Below are the code and all the weights of a small trained network. Each question names an input and a class and asks about switching units off, where a switched-off unit gives its printed mean instead of its output.

import numpy as np


def w(rows, s, z=0):
    codes = np.array(rows[::2]) - 128.0
    scale = np.full(codes.shape[1], s)
    scale[-1] = z or s
    return codes * scale


def norm(h):
    return h / np.sqrt((h * h).mean(-1, keepdims=True) + 1e-5)


def f(y):
    return y / 2 * (1 + np.tanh(0.7978845608 * (y + 0.044715 * y**3)))


def log_softmax(a):
    a = a - a.max(-1, keepdims=True)
    return a - np.log(np.exp(a).sum(-1, keepdims=True))


def net(x, mask):
    res = np.array(x, float).reshape(1, 3) / 4 @ E
    u = 0
    for l in range(2):
        y = f(norm(res) @ A[l][:, :-1].T + A[l][:, -1])
        res = res + np.where(mask[u : u + 11], y, B[l][:, -1]) @ B[l][:, :-1]
        u += 11
    return log_softmax(norm(res)[-1] @ U[:, :-1].T + U[:, -1])


A, B = {}, {}
E = w([
[86,50,54,153,190,118,141,118,124,153],'x0',
[172,88,173,76,38,255,204,135,127,92],'x1',
[98,183,155,116,101,87,155,137,32,102],'x2',
],0.0096)
A[0] = w([
[96,33,93,91,140,178,199,129,63,100,119],'0.n1',
[127,145,131,139,130,126,94,123,131,165,2],'0.n2',
[202,184,171,125,131,123,72,144,173,116,82],'0.n3',
[97,169,180,161,149,153,111,119,190,109,5],'0.n4',
[123,142,122,190,214,109,46,129,242,169,175],'0.n5',
[96,50,2,200,239,104,95,89,209,211,66],'0.n6',
[160,117,139,128,89,158,108,91,177,128,119],'0.n7',
[126,186,179,120,63,204,171,122,108,69,93],'0.n8',
[145,155,203,60,58,175,147,117,125,130,94],'0.n9',
[149,215,203,133,148,88,80,135,121,120,132],'0.n10',
[61,155,87,164,191,12,139,109,53,133,179],'0.n11',
],0.0081,0.0099)
B[0] = w([
[42,158,100,123,81,177,196,108,167,212,194],'0.n1',
[166,161,126,109,162,186,132,195,114,147,118],'0.n2',
[140,203,73,148,57,112,192,121,109,115,152],'0.n3',
[128,184,92,141,146,173,123,151,110,101,120],'0.n4',
[209,77,29,169,156,37,80,2,221,159,227],'0.n5',
[127,11,141,136,244,54,107,52,152,225,235],'0.n6',
[195,197,112,162,47,126,169,123,121,78,155],'0.n7',
[179,99,234,56,164,147,88,192,174,186,212],'0.n8',
[236,172,160,109,104,118,91,183,139,124,204],'0.n9',
[46,197,78,132,113,146,190,190,94,171,184],'0.n10',
[52,182,106,210,243,96,93,137,54,58,254],'0.n11',
],0.0089,0.011)
A[1] = w([
[58,45,88,80,74,181,165,87,119,152,2],'1.n1',
[94,96,64,174,167,61,55,72,121,81,25],'1.n2',
[75,188,212,82,140,112,117,222,18,146,82],'1.n3',
[65,168,151,104,160,130,106,158,63,124,143],'1.n4',
[162,164,87,170,144,116,105,126,83,58,130],'1.n5',
[108,157,123,165,182,125,102,155,1,37,27],'1.n6',
[135,98,208,102,101,170,145,152,148,125,64],'1.n7',
[147,136,221,61,39,177,167,181,123,109,40],'1.n8',
[216,85,236,73,102,158,103,144,134,103,7],'1.n9',
[154,58,92,126,101,159,168,84,173,197,77],'1.n10',
[71,193,98,144,165,76,115,145,47,97,101],'1.n11',
],0.012,0.0057)
B[1] = w([
[139,206,59,126,79,90,207,105,140,204,157],'1.n1',
[176,88,194,43,121,196,119,142,131,129,233],'1.n2',
[171,82,125,173,232,132,148,35,91,27,226],'1.n3',
[83,109,126,149,118,173,154,126,110,63,181],'1.n4',
[116,170,183,129,51,147,112,174,159,119,163],'1.n5',
[58,203,219,166,114,108,129,215,51,114,187],'1.n6',
[160,108,156,97,152,96,70,169,169,78,193],'1.n7',
[250,96,172,49,77,190,45,202,143,118,255],'1.n8',
[77,43,141,183,207,97,91,8,41,27,222],'1.n9',
[68,163,120,148,140,150,160,170,62,90,189],'1.n10',
[89,150,147,157,45,133,151,163,115,14,212],'1.n11',
],0.012,0.013)
U = w([
[196,36,230,77,135,208,54,182,60,43,43],'0',
[183,190,74,173,51,94,117,78,210,58,1],'1',
[20,182,181,197,165,82,90,190,36,58,226],'2',
[195,176,129,28,47,197,150,227,142,209,56],'3',
[51,124,61,160,131,161,224,65,82,183,249],'4',
[121,11,106,156,252,26,50,24,176,201,158],'5',
],0.017,0.0028)

Each question gives the input, the list of numbers given to net, and the class t.
The units are the neurons (one row each of A and B). Each row of codes is followed by its name. A weight is (code - 128) times the scale printed after its matrix; where a second scale follows, it is the last column's (A, B and U).
mask holds one flag per neuron, layer by layer. A switched-off neuron (its flag False) gives its mean, the last column of its row in B, instead of its output. The means were averaged over made-up inputs and are rounded, as every weight is.
A unit's drop is (log p(t) with every unit on - log p(t) with that unit switched off) / (log p(t) with every unit on - log p(t) with every unit switched off).
The circuit of an input: a set's keep is (log p(t) with only the set's units on - log p(t) with every unit switched off) / (log p(t) with every unit on - log p(t) with every unit switched off). Starting from the 12 units with the biggest drops (on a tie, the unit counted first), units are removed one at a time, each time the one whose removal leaves the highest keep (on an exact tie, the one counted first), for as long as the keep stays at least 0.8.
circuit, biggest first: the units of the circuit, biggest drop first
most important unit: the unit with the biggest drop
top k neurons: the k neurons with the biggest drops, biggest first
drop of u: that unit's drop, to one decimal
input [6,1,5], class 2: most important unit	0.n11
input [7,1,3], class 2: top 3 neurons	(0.n11; 0.n5; 1.n11)
input [8,3,-2], class 4: top 2 neurons	(0.n1; 1.n10)
input [4,6,-5], class 3: top 2 neurons	(0.n11; 0.n5)
input [4,4,0], class 3: top 3 neurons	(0.n11; 0.n5; 0.n6)
input [6,5,6], class 3: top 2 neurons	(0.n1; 0.n11)
input [6,3,-5], class 5: top 2 neurons	(0.n6; 1.n11)
input [-8,1,-7], class 3: top 2 neurons	(0.n3; 0.n6)
input [1,3,-8], class 5: top 2 neurons	(0.n5; 1.n11)
input [6,-1,3], class 2: top 2 neurons	(0.n11; 1.n8)
input [3,7,-6], class 3: top 2 neurons	(0.n1; 1.n1)
input [7,-3,3], class 5: top 2 neurons	(0.n6; 0.n5)
input [4,0,-8], class 5: drop of 0.n6	0.0
input [3,0,1], class 5: circuit, biggest first	(0.n6)
input [-2,-1,-1], class 1: drop of 0.n6	0.1
input [-2,1,-5], class 1: drop of 1.n8	0.1
